Below are the code and all the weights of a small trained network. Each question names an input and a class and asks about switching units off, where a switched-off unit gives its printed mean instead of its output.

import numpy as np


def w(rows, s, z=0):
    codes = np.array(rows[::2]) - 128.0
    scale = np.full(codes.shape[1], s)
    scale[-1] = z or s
    return codes * scale


def norm(h):
    return h / np.sqrt((h * h).mean(-1, keepdims=True) + 1e-5)


def f(y):
    return y / 2 * (1 + np.tanh(0.7978845608 * (y + 0.044715 * y**3)))


def log_softmax(a):
    a = a - a.max(-1, keepdims=True)
    return a - np.log(np.exp(a).sum(-1, keepdims=True))


def net(x, mask):
    res = np.array(x, float).reshape(1, 6) / 4 @ E
    u = 0
    for l in range(3):
        y = f(norm(res) @ A[l][:, :-1].T + A[l][:, -1])
        res = res + np.where(mask[u : u + 9], y, B[l][:, -1]) @ B[l][:, :-1]
        u += 9
    return log_softmax(norm(res)[-1] @ U[:, :-1].T + U[:, -1])


A, B = {}, {}
E = w([
[168,112,122,253,169],'x0',
[124,130,129,131,126],'x1',
[127,131,128,129,128],'x2',
[129,124,127,129,128],'x3',
[220,124,203,151,44],'x4',
[132,112,225,87,178],'x5',
],0.0055)
A[0] = w([
[99,161,160,139,89,90],'L0N0',
[66,131,82,56,163,110],'L0N1',
[110,136,96,182,233,3],'L0N2',
[83,124,2,141,108,101],'L0N3',
[148,118,64,104,59,142],'L0N4',
[114,132,112,96,246,51],'L0N5',
[113,143,126,165,117,113],'L0N6',
[128,137,119,183,128,67],'L0N7',
[147,132,118,155,144,78],'L0N8',
],0.0098,0.0026)
B[0] = w([
[127,121,101,101,141,126],'L0N0',
[125,110,187,224,142,231],'L0N1',
[100,165,98,2,139,210],'L0N2',
[227,107,140,98,188,253],'L0N3',
[128,172,152,135,41,190],'L0N4',
[92,59,121,171,58,202],'L0N5',
[137,106,112,147,117,138],'L0N6',
[137,119,103,166,122,150],'L0N7',
[125,137,111,153,137,134],'L0N8',
],0.017,0.0053)
A[1] = w([
[138,146,142,132,126,32],'L1N0',
[108,187,75,184,53,43],'L1N1',
[7,105,113,138,126,230],'L1N2',
[106,158,166,80,73,36],'L1N3',
[128,134,135,135,150,9],'L1N4',
[128,132,152,178,178,78],'L1N5',
[116,166,106,126,166,78],'L1N6',
[140,128,148,222,137,238],'L1N7',
[118,157,156,95,151,1],'L1N8',
],0.016,0.00086)
B[1] = w([
[115,86,140,121,124,136],'L1N0',
[136,186,15,208,70,180],'L1N1',
[1,130,22,65,113,199],'L1N2',
[163,97,176,25,95,184],'L1N3',
[150,126,139,130,112,128],'L1N4',
[162,214,171,83,110,192],'L1N5',
[169,119,220,117,175,127],'L1N6',
[128,135,220,147,208,255],'L1N7',
[114,23,146,177,68,138],'L1N8',
],0.012,0.0077)
A[2] = w([
[117,194,109,131,41,105],'L2N0',
[122,167,136,161,175,59],'L2N1',
[139,125,85,252,141,45],'L2N2',
[188,142,119,115,110,31],'L2N3',
[29,170,133,113,159,78],'L2N4',
[97,135,179,157,148,119],'L2N5',
[125,148,106,78,68,124],'L2N6',
[137,60,33,86,167,105],'L2N7',
[71,124,128,237,111,4],'L2N8',
],0.016,0.0027)
B[2] = w([
[218,179,61,218,163,213],'L2N0',
[168,105,138,131,42,194],'L2N1',
[12,242,245,60,5,185],'L2N2',
[17,126,119,149,154,194],'L2N3',
[45,52,127,238,155,238],'L2N4',
[189,106,71,166,209,231],'L2N5',
[136,59,62,203,103,217],'L2N6',
[159,230,88,22,112,253],'L2N7',
[11,163,227,122,173,180],'L2N8',
],0.015,0.0051)
U = w([
[226,124,202,155,214,253],'0',
[196,133,49,209,64,102],'1',
[175,182,80,15,188,123],'2',
[80,224,189,160,84,91],'3',
[31,68,173,206,215,36],'4',
[149,7,153,69,66,94],'5',
[38,92,27,71,127,110],'6',
],0.014,0.0023)

Each question gives the input, the list of numbers given to net, and the class t.
The units are the neurons (one row each of A and B). Each row of codes is followed by its name. A weight is (code - 128) times the scale printed after its matrix; where a second scale follows, it is the last column's (A, B and U).
mask holds one flag per neuron, layer by layer. A switched-off neuron (its flag False) gives its mean, the last column of its row in B, instead of its output. The means were averaged over made-up inputs and are rounded, as every weight is.
A unit's drop is (log p(t) with every unit on - log p(t) with that unit switched off) / (log p(t) with every unit on - log p(t) with every unit switched off).
The circuit of an input: a set's keep is (log p(t) with only the set's units on - log p(t) with every unit switched off) / (log p(t) with every unit on - log p(t) with every unit switched off). Starting from the 12 units with the biggest drops (on a tie, the unit counted first), units are removed one at a time, each time the one whose removal leaves the highest keep (on an exact tie, the one counted first), for as long as the keep stays at least 0.8.
units of the circuit, in order: the units of the circuit, biggest drop first
unit that matters most: the unit with the biggest drop
top k neurons: the k neurons with the biggest drops, biggest first
k most important neurons of layer l: the k neurons of layer l with the biggest drops, biggest first
input [8,2,-4,-3,-2,7], class 6: top 2 neurons => [L0N3, L0N2]
input [-8,6,4,-1,-2,0], class 0: units of the circuit, in order => [L0N1, L2N5]
input [-2,-5,-5,4,-2,-4], class 0: unit that matters most => L0N3
input [0,7,8,3,0,-8], class 0: 3 most important neurons of layer 0 => [L0N3, L0N2, L0N5]
input [-6,4,-2,3,-3,2], class 4: top 2 neurons => [L0N1, L0N3]
input [-4,-1,5,5,-2,1], class 4: top 2 neurons => [L0N3, L0N5]
input [-8,3,6,-3,-5,-4], class 0: units of the circuit, in order => [L0N1, L0N3]
input [-4,2,2,0,0,0], class 0: top 3 neurons => [L0N1, L0N5, L0N2]
input [4,5,-5,-8,-7,0], class 2: 3 most important neurons of layer 0 => [L0N2, L0N3, L0N4]
input [0,1,8,-2,-2,-3], class 0: top 4 neurons => [L0N1, L1N2, L0N3, L2N7]
input [3,6,-7,-2,0,7], class 6: top 2 neurons => [L0N1, L0N3]
input [2,8,-2,5,5,-3], class 3: top 2 neurons => [L0N2, L2N2]
input [-7,3,3,2,-1,-7], class 0: top 3 neurons => [L0N1, L0N3, L0N2]
input [1,8,3,5,-3,-7], class 2: unit that matters most => L0N3
input [1,5,-8,-6,-3,2], class 6: top 2 neurons => [L0N2, L1N2]
input [1,-7,-1,-1,-3,-1], class 2: top 2 neurons => [L0N2, L0N3]
input [-1,7,2,-3,4,-3], class 1: top 2 neurons => [L0N1, L1N3]
input [-2,6,6,1,4,5], class 5: 2 most important neurons of layer 0 => [L0N1, L0N3]
input [-6,3,7,1,-6,8], class 4: 2 most important neurons of layer 0 => [L0N1, L0N2]
input [8,5,8,-2,-4,-2], class 2: unit that matters most => L0N2
input [-3,4,1,3,-2,1], class 4: 2 most important neurons of layer 0 => [L0N3, L0N5]
